Here is a tiny trained network, its code and every weight. The questions are about switching its units off for an input and a class, where a switched-off unit gives its printed mean instead of its output.

import numpy as np


def w(rows, s, z=0):
    codes = np.array(rows[::2]) - 128.0
    scale = np.full(codes.shape[1], s)
    scale[-1] = z or s
    return codes * scale


def f(y):
    return np.maximum(y, 0)


def log_softmax(a):
    a = a - a.max(-1, keepdims=True)
    return a - np.log(np.exp(a).sum(-1, keepdims=True))


def net(x, mask):
    res = np.array(x, float).reshape(1, 5) / 4 @ E
    y = f(res @ A[0][:, :-1].T + A[0][:, -1])
    res = res + np.where(mask, y, B[0][:, -1]) @ B[0][:, :-1]
    return log_softmax(res[-1] @ U[:, :-1].T + U[:, -1])


A, B = {}, {}
E = w([
[95,35,164,103,191,136,88,50,58,79,41,194],'x0',
[206,76,160,25,39,192,105,160,88,5,92,180],'x1',
[70,86,71,104,176,98,107,4,156,100,21,47],'x2',
[203,81,99,99,229,198,208,210,181,63,70,53],'x3',
[182,65,197,153,211,71,173,129,101,132,154,254],'x4',
],0.008)
A[0] = w([
[137,71,129,126,141,175,189,186,173,79,131,88,150],'neuron 1',
[108,85,67,47,138,157,92,32,140,84,19,105,163],'neuron 2',
[102,100,127,41,114,146,89,62,79,66,13,126,157],'neuron 3',
[153,30,190,85,166,155,146,188,95,76,139,162,131],'neuron 4',
[150,105,210,150,64,123,66,134,54,162,161,223,121],'neuron 5',
[124,145,200,116,94,129,77,139,63,135,164,248,121],'neuron 6',
[76,137,98,222,219,85,138,8,109,149,95,127,149],'neuron 7',
[155,214,82,118,84,139,163,149,157,151,212,1,162],'neuron 8',
[139,165,56,164,115,93,118,131,201,219,163,57,212],'neuron 9',
[198,136,209,131,119,144,166,205,94,86,131,225,253],'neuron 10',
[150,70,113,119,166,134,159,165,172,176,118,135,144],'neuron 11',
[117,129,112,83,115,132,89,124,144,92,122,94,150],'neuron 12',
],0.0073,0.0032)
B[0] = w([
[153,102,80,88,188,155,64,152,158,147,67,114,198],'neuron 1',
[132,53,120,91,105,175,2,107,96,53,81,43,247],'neuron 2',
[170,119,102,103,99,104,61,72,81,20,105,149,246],'neuron 3',
[209,101,135,38,187,107,136,150,110,130,139,140,211],'neuron 4',
[128,176,143,155,59,151,235,88,36,106,195,195,222],'neuron 5',
[141,212,155,146,117,107,209,72,59,141,219,225,219],'neuron 6',
[61,27,217,144,162,70,122,50,99,198,120,52,238],'neuron 7',
[104,179,50,189,68,165,144,204,164,139,52,81,251],'neuron 8',
[66,139,137,179,134,156,122,129,201,146,104,28,241],'neuron 9',
[184,130,141,107,154,123,164,206,136,174,144,194,241],'neuron 10',
[144,101,136,125,128,134,118,133,124,215,94,122,168],'neuron 11',
[131,169,136,128,129,177,131,116,102,103,137,123,170],'neuron 12',
],0.0083,0.012)
U = w([
[53,66,183,145,174,39,102,55,142,198,122,99,142],'0',
[142,138,141,97,103,69,144,67,82,39,182,198,3],'1',
[205,94,113,31,185,111,130,251,157,141,117,173,138],'2',
[123,233,147,145,51,121,201,127,96,169,226,217,183],'3',
[135,109,71,58,54,178,42,97,124,2,102,105,157],'4',
[68,214,31,203,50,169,125,182,228,159,89,88,122],'5',
],0.008,0.0023)

Each question gives the input, the list of numbers given to net, and the class t.
The units are the neurons (one row each of A and B). Each row of codes is followed by its name. A weight is (code - 128) times the scale printed after its matrix; where a second scale follows, it is the last column's (A, B and U).
mask holds one flag per neuron, in row order. A switched-off neuron (its flag False) gives its mean, the last column of its row in B, instead of its output. The means were averaged over made-up inputs and are rounded, as every weight is.
A unit's drop is (log p(t) with every unit on - log p(t) with that unit switched off) / (log p(t) with every unit on - log p(t) with every unit switched off).
unit that matters most: the unit with the biggest drop
k most important neurons: the k neurons with the biggest drops, biggest first
drop of u: that unit's drop, to one decimal
input [-8,3,-8,-3,-5], class 5: unit that matters most => neuron 8
input [-6,8,-2,0,1], class 2: 3 most important neurons => neuron 10; neuron 4; neuron 1
input [6,-8,-5,-8,-2], class 3: 2 most important neurons => neuron 5; neuron 6
input [-6,4,7,-8,-8], class 5: 3 most important neurons => neuron 8; neuron 9; neuron 4
input [6,-4,-3,-3,-1], class 3: 2 most important neurons => neuron 2; neuron 5
input [8,8,6,-3,8], class 1: 2 most important neurons => neuron 6; neuron 5
input [-7,8,-7,5,-6], class 5: 2 most important neurons => neuron 8; neuron 3
input [7,6,-8,2,-2], class 3: 2 most important neurons => neuron 6; neuron 5
input [-6,5,-4,7,-5], class 5: drop of neuron 8 => 2.0
input [-3,7,7,-4,6], class 1: drop of neuron 7 => -0.2
input [7,0,-5,-2,-6], class 1: drop of neuron 9 => 0.1
input [-6,3,-2,3,-1], class 5: drop of neuron 10 => 0.0
